How the objects are linked:
from | & ! ~ §
z629 | z254 z666 z346 z848
z420 | z477 z804 z927 z944
z765 | z830 z248 z685 z879
z170 | z354 z45 z473 z866
z695 | z804 z306 z557 z938
z679 | z217 z866 z399 z354
z289 | z85 z765 z550 z432
z447 | z242 z399 z354 z362
z120 | z149 z717 z804 z927
z995 | z473 z185 z254 z751
z362 | z812 z679 z447 z481
z37 | z289 z812 z248 z685
z481 | z896 z354 z362 z217
z866 | z447 z773 z170 z760
z217 | z248 z447 z481 z368
z185 | z408 z629 z945 z435
z354 | z368 z760 z679 z447
z941 | z629 z927 z944 z149
z879 | z361 z37 z765 z550
z306 | z36 z432 z361 z85
z346 | z435 z149 z477 z629
z773 | z399 z751 z45 z473
z751 | z170 z435 z995 z408
z812 | z765 z217 z242 z896
z444 | z944 z938 z717 z804
z938 | z120 z85 z695 z36
z945 | z751 z346 z848 z185
z685 | z432 z896 z37 z765
z432 | z557 z879 z289 z830
z717 | z420 z695 z36 z444
z927 | z666 z444 z120 z420
z804 | z941 z36 z444 z120
z666 | z945 z944 z149 z477
z45 | z760 z995 z408 z773
z830 | z695 z550 z432 z361
z85 | z717 z830 z306 z557
z557 | z444 z361 z85 z695
z36 | z927 z557 z938 z717
z896 | z879 z368 z812 z248
z473 | z679 z408 z773 z170
z368 | z37 z362 z217 z242
z254 | z773 z945 z435 z995
z848 | z995 z477 z629 z945
z944 | z346 z120 z420 z941
z477 | z185 z941 z666 z346
z408 | z866 z254 z751 z45
z399 | z481 z170 z760 z679
z550 | z306 z685 z879 z289
z242 | z685 z481 z368 z812
z760 | z362 z473 z866 z399
z149 | z848 z420 z941 z666
z361 | z938 z289 z830 z306
z248 | z550 z242 z896 z37
z435 | z45 z848 z185 z254

The rows follow the links: the fewer symbols apart two objects are, the more alike their rows tend to be.

Each row is also shifted at random along 3 hidden directions that mean nothing.

Some objects, each with a row of numbers:
z368: [11,-274,319,-818,-93,133,315,-12,201,319,-198,-508,309,-447,-264,354,76,158,1,-286,32,-318,-187,-139,596,618,516,241,-282,287,75,-7,295,391,-338,-425,139,343,32,-612,-471,-249,-469,-284,30,-227,-426,-202,-298,-177,-429,-2,234,222,-37,154]
z927: [-158,37,-111,351,90,76,596,-226,-484,183,-97,-134,-79,515,260,60,128,-142,-270,-162,-27,-213,-2,57,-71,-86,-288,294,479,-387,1,-266,-27,-36,117,-338,360,-221,41,-458,-64,-433,307,81,781,152,-217,-304,-65,180,85,-64,-247,37,246,-780]
z447: [14,-155,-39,88,-117,-141,-633,225,310,-190,73,316,219,-310,-378,-83,73,-101,376,162,50,558,-442,118,-77,-50,-154,-398,-543,294,192,475,107,2,-253,671,-683,-24,77,468,-94,473,-148,272,-645,80,281,188,66,-278,-67,-175,287,191,-48,600]
z679: [150,-35,-11,240,-204,159,-708,-125,132,-156,160,640,-18,-214,-144,-255,-208,-34,143,768,97,783,-621,-125,-143,-17,-290,-386,-345,301,205,240,118,-111,-162,682,-510,-147,-166,470,-140,427,-79,486,-787,230,349,266,-92,-154,-38,-258,526,87,350,384]
z550: [-52,-60,-40,415,7,-250,82,102,100,-469,-185,-553,-110,69,-36,77,218,161,-204,-186,-5,-85,246,391,-6,142,207,-365,-554,62,466,344,-145,483,-313,-65,-39,-193,301,428,65,32,-472,377,17,-631,-252,-502,382,126,-416,-321,295,190,-314,275]
z36: [75,221,-130,84,159,-248,266,142,-80,82,34,-565,-105,400,52,-23,181,-308,180,-405,69,-500,876,272,52,-331,248,321,82,-222,-90,-22,-392,147,87,-514,446,104,525,-219,414,-117,-32,-297,599,-413,-219,-147,580,288,170,390,-222,-174,-396,133]
z444: [-245,99,19,327,363,-215,96,222,-422,-41,-245,-66,-298,204,42,52,219,161,117,-324,-257,-320,560,458,-241,-121,22,109,463,-278,-70,114,-347,-105,164,308,369,541,610,341,463,-162,624,-131,430,-224,-97,-368,282,461,75,82,-455,42,-633,-285]
z557: [399,259,-380,243,-23,-320,182,-42,-155,-117,-305,-1,-403,595,300,140,259,-270,68,6,227,-308,236,63,180,-211,-26,215,-345,-256,60,-250,-182,-255,111,-243,12,-474,-12,-135,305,-341,55,-158,602,365,26,-241,580,226,188,290,-92,-593,-296,308]
z666: [-20,181,-334,-128,48,-130,67,152,333,-160,442,-151,124,54,-24,-429,-195,-159,-34,-308,-58,-373,408,6,-204,-550,0,-96,262,-293,-481,-80,-366,-13,352,-392,-6,-183,-205,-37,235,173,-52,-293,-79,-143,14,591,-84,-222,505,117,-444,-123,218,-107]
z254: [-124,-65,-175,339,-67,20,-136,122,-279,49,212,621,257,-123,-39,-73,42,-367,53,4,-4,615,-389,-93,-238,-383,-605,54,242,-105,-113,-88,206,-379,94,271,-300,-158,26,76,-137,190,307,136,240,496,367,338,-233,-183,408,76,-221,118,405,-261]
z362: [65,-178,69,-571,-260,12,-236,13,754,116,405,-324,378,-264,-561,-480,55,-201,313,-107,222,-13,-169,56,292,143,304,-200,-555,310,62,255,-37,688,-274,1,-374,203,49,-486,-454,311,-701,26,-846,-393,-143,335,-176,-756,-89,-162,342,325,374,274]
z45: [-223,-154,94,-588,91,74,-206,369,358,59,294,66,395,-673,-414,-25,-124,84,294,-368,-111,-59,-35,-63,27,-12,117,-102,168,55,-425,151,79,6,89,168,-261,308,-95,119,-101,384,-77,-530,-484,-74,101,626,-412,-336,229,125,-323,287,45,169]
z242: [62,-220,304,-147,-68,139,144,47,-162,-113,-488,-228,-6,-388,175,666,-30,448,-443,74,-145,132,-331,-120,257,655,164,-214,-437,245,267,25,549,-65,-284,-16,-22,-207,-258,372,-243,-229,-276,211,109,59,-126,-439,-145,276,-572,-265,405,73,-240,238]
z866: [42,-117,411,-306,-86,520,-134,-207,4,177,178,182,185,-556,78,138,-380,234,-283,462,-67,428,-404,-401,75,364,68,51,278,389,-166,-49,439,-144,-85,-177,143,191,-224,-82,-263,175,-149,185,-305,-57,29,192,-497,-58,-292,-22,418,115,381,-80]
z938: [186,290,-256,-54,-17,-244,164,-125,231,41,63,-561,-235,631,-36,-258,83,-289,195,-159,247,-554,648,147,50,-404,246,223,-140,-211,-123,-103,-478,300,145,-530,273,-116,164,-343,346,-74,-194,-188,225,-341,-214,6,553,-37,334,255,-151,-357,-158,182]
z85: [318,220,-330,143,-149,-135,417,-353,-34,-72,-189,-375,-249,674,352,33,95,-189,-280,100,315,-345,32,-118,157,-35,88,167,-431,-261,184,-374,-54,57,44,-531,143,-686,-378,-471,56,-455,-276,120,416,242,-141,-365,345,121,-3,-16,48,-444,27,37]
z37: [417,62,8,-454,-322,-130,-81,-241,45,641,-135,-119,-194,339,-131,19,178,-583,514,272,589,8,4,-199,495,119,353,601,-516,155,247,-166,-48,64,-253,-223,57,121,179,-841,-92,-114,-216,-212,247,238,7,-187,437,-150,-90,505,465,-455,-148,579]

Start here and follow the symbols in turn, left to right. Where do you end up?
Answers are names.
[-153,-312,115,-116,28,-121,-175,429,167,-149,-113,-129,296,-564,-346,316,190,33,161,-345,-18,220,-150,119,156,263,119,-252,-578,162,158,328,237,144,-298,264,-401,141,205,427,-168,196,-318,-46,-144,-46,0,-113,-7,-183,-306,-180,143,302,-338,474]
~ § ! ! => z760
[-77,-162,393,-465,98,422,-100,-1,-41,306,64,211,212,-699,45,175,-333,370,-98,199,-226,203,-204,-273,220,369,153,115,411,376,-275,61,297,-220,-50,-30,160,448,-79,-18,-224,165,130,-238,-299,29,60,186,-560,16,-146,115,112,136,35,7]
! & ~ ! => z773
[-305,38,108,413,287,-62,346,57,-594,108,-234,-131,-170,324,134,141,216,121,-47,-326,-255,-338,420,306,-124,-59,-26,215,576,-297,23,-27,-142,-81,103,-36,559,317,495,-55,193,-314,462,-52,729,-234,-208,-386,165,419,-105,60,-368,165,-308,-593]
& § § => z666
[368,145,-39,-154,-202,-208,-102,-218,186,303,-55,-291,-64,397,-161,-30,199,-453,437,263,505,21,99,-21,409,-53,303,336,-671,169,322,6,-97,198,-235,-273,-48,-122,226,-516,2,-72,-427,50,51,-126,-48,-276,542,-74,-83,392,484,-368,-133,600]
~ ~ § ~ => z248
[-271,-240,267,-491,95,190,-57,300,268,34,208,-93,439,-787,-129,150,-239,115,-14,-292,-246,-32,23,-118,109,122,148,-54,223,177,-339,58,213,-73,52,-189,-62,240,-22,106,-126,227,-135,-437,-243,-121,96,456,-503,-161,-51,158,-147,238,-23,103]
~ & => z760
[234,115,-146,93,-173,-252,-160,-14,182,-65,-76,-311,-145,236,-140,-115,280,-316,233,11,299,103,247,156,148,-107,257,59,-666,161,311,180,-179,305,-279,-111,-152,-181,326,-49,119,51,-416,168,12,-306,-88,-220,642,-108,-58,74,423,-138,-217,570]
~ § ~ => z685
[297,108,-198,-74,-99,-163,361,-302,-77,73,-398,-60,-458,695,293,61,81,92,-239,71,224,-447,-104,-19,219,213,126,113,-320,-130,202,-273,-110,111,2,-75,95,-247,-411,-439,-22,-585,87,46,242,384,-135,-452,224,169,-82,-186,90,-336,-37,-116]
& ~ ~ & => z804
[-194,-103,-35,-261,-14,-2,-109,373,421,-80,405,101,517,-554,-286,-120,-91,-200,145,-335,-59,103,-109,-90,-70,-244,-119,-194,99,8,-398,113,71,-7,118,29,-439,25,-96,16,-139,447,-192,-289,-272,-103,159,680,-366,-476,348,39,-264,163,263,77]
! ~ ! => z848
[433,61,26,-175,-194,2,-20,-263,-132,343,-369,34,-224,161,121,283,54,-192,29,330,349,191,-195,-207,388,260,183,304,-515,222,323,-134,174,-164,-286,-199,109,-267,-103,-295,-69,-249,-279,125,228,285,84,-339,248,174,-254,220,586,-414,-84,511]
! ~ => z368
[-68,-323,267,-748,-68,12,56,61,526,232,-9,-343,266,-469,-425,26,145,200,223,-300,18,-272,-203,35,398,555,427,6,-310,317,23,233,131,596,-305,34,-48,477,7,-461,-457,1,-396,-225,-487,-278,-284,10,-208,-394,-319,-166,188,315,-52,159]
~ & ~ ~ => z242
[59,-7,-37,96,-130,-229,-50,74,98,-104,-112,-544,-36,172,-179,-48,315,-276,237,-153,184,-100,329,310,234,23,259,16,-593,127,340,327,-137,423,-276,-15,-31,-69,523,-69,72,53,-331,138,171,-394,-211,-371,514,-14,-234,18,296,-3,-382,429]
! ~ => z248
[98,-4,54,-109,-187,124,613,-566,201,-122,-159,-711,-186,556,221,-146,29,329,-558,-39,46,-550,-98,72,240,515,346,-126,-325,10,457,-76,-109,650,-140,-605,294,-290,-424,-582,-329,-551,-462,382,-54,-453,-622,-581,-90,-63,-408,-509,211,84,281,-401]
§ & § § ! => z695
[254,-173,286,-368,-135,190,36,-205,-35,153,-428,53,-168,-116,98,352,-78,284,-171,316,61,49,-384,-286,360,642,189,12,-355,255,274,5,361,7,-171,73,48,64,-353,-48,-267,-238,-67,32,-219,268,-13,-391,-82,181,-431,-163,389,-78,-191,228]
& ~ => z685
[354,-14,198,-349,-133,60,-41,-280,1,210,-405,229,-268,62,151,226,-24,125,-11,482,257,60,-381,-267,423,490,285,173,-345,262,244,-72,209,-68,-160,123,0,7,-247,-313,-162,-269,-115,-27,-181,355,11,-384,40,81,-338,64,477,-289,-57,347]
! ~ § ~ => z217
[-225,-254,425,-163,50,404,96,249,-61,-149,119,-350,408,-924,205,510,-391,232,-512,-114,-317,228,-71,-295,42,191,80,-33,295,241,-265,-42,499,-198,-84,-602,120,-184,-126,310,-179,311,-345,-40,111,-330,-84,249,-534,50,-285,55,129,280,89,-17]
§ ~ ~ ! => z751
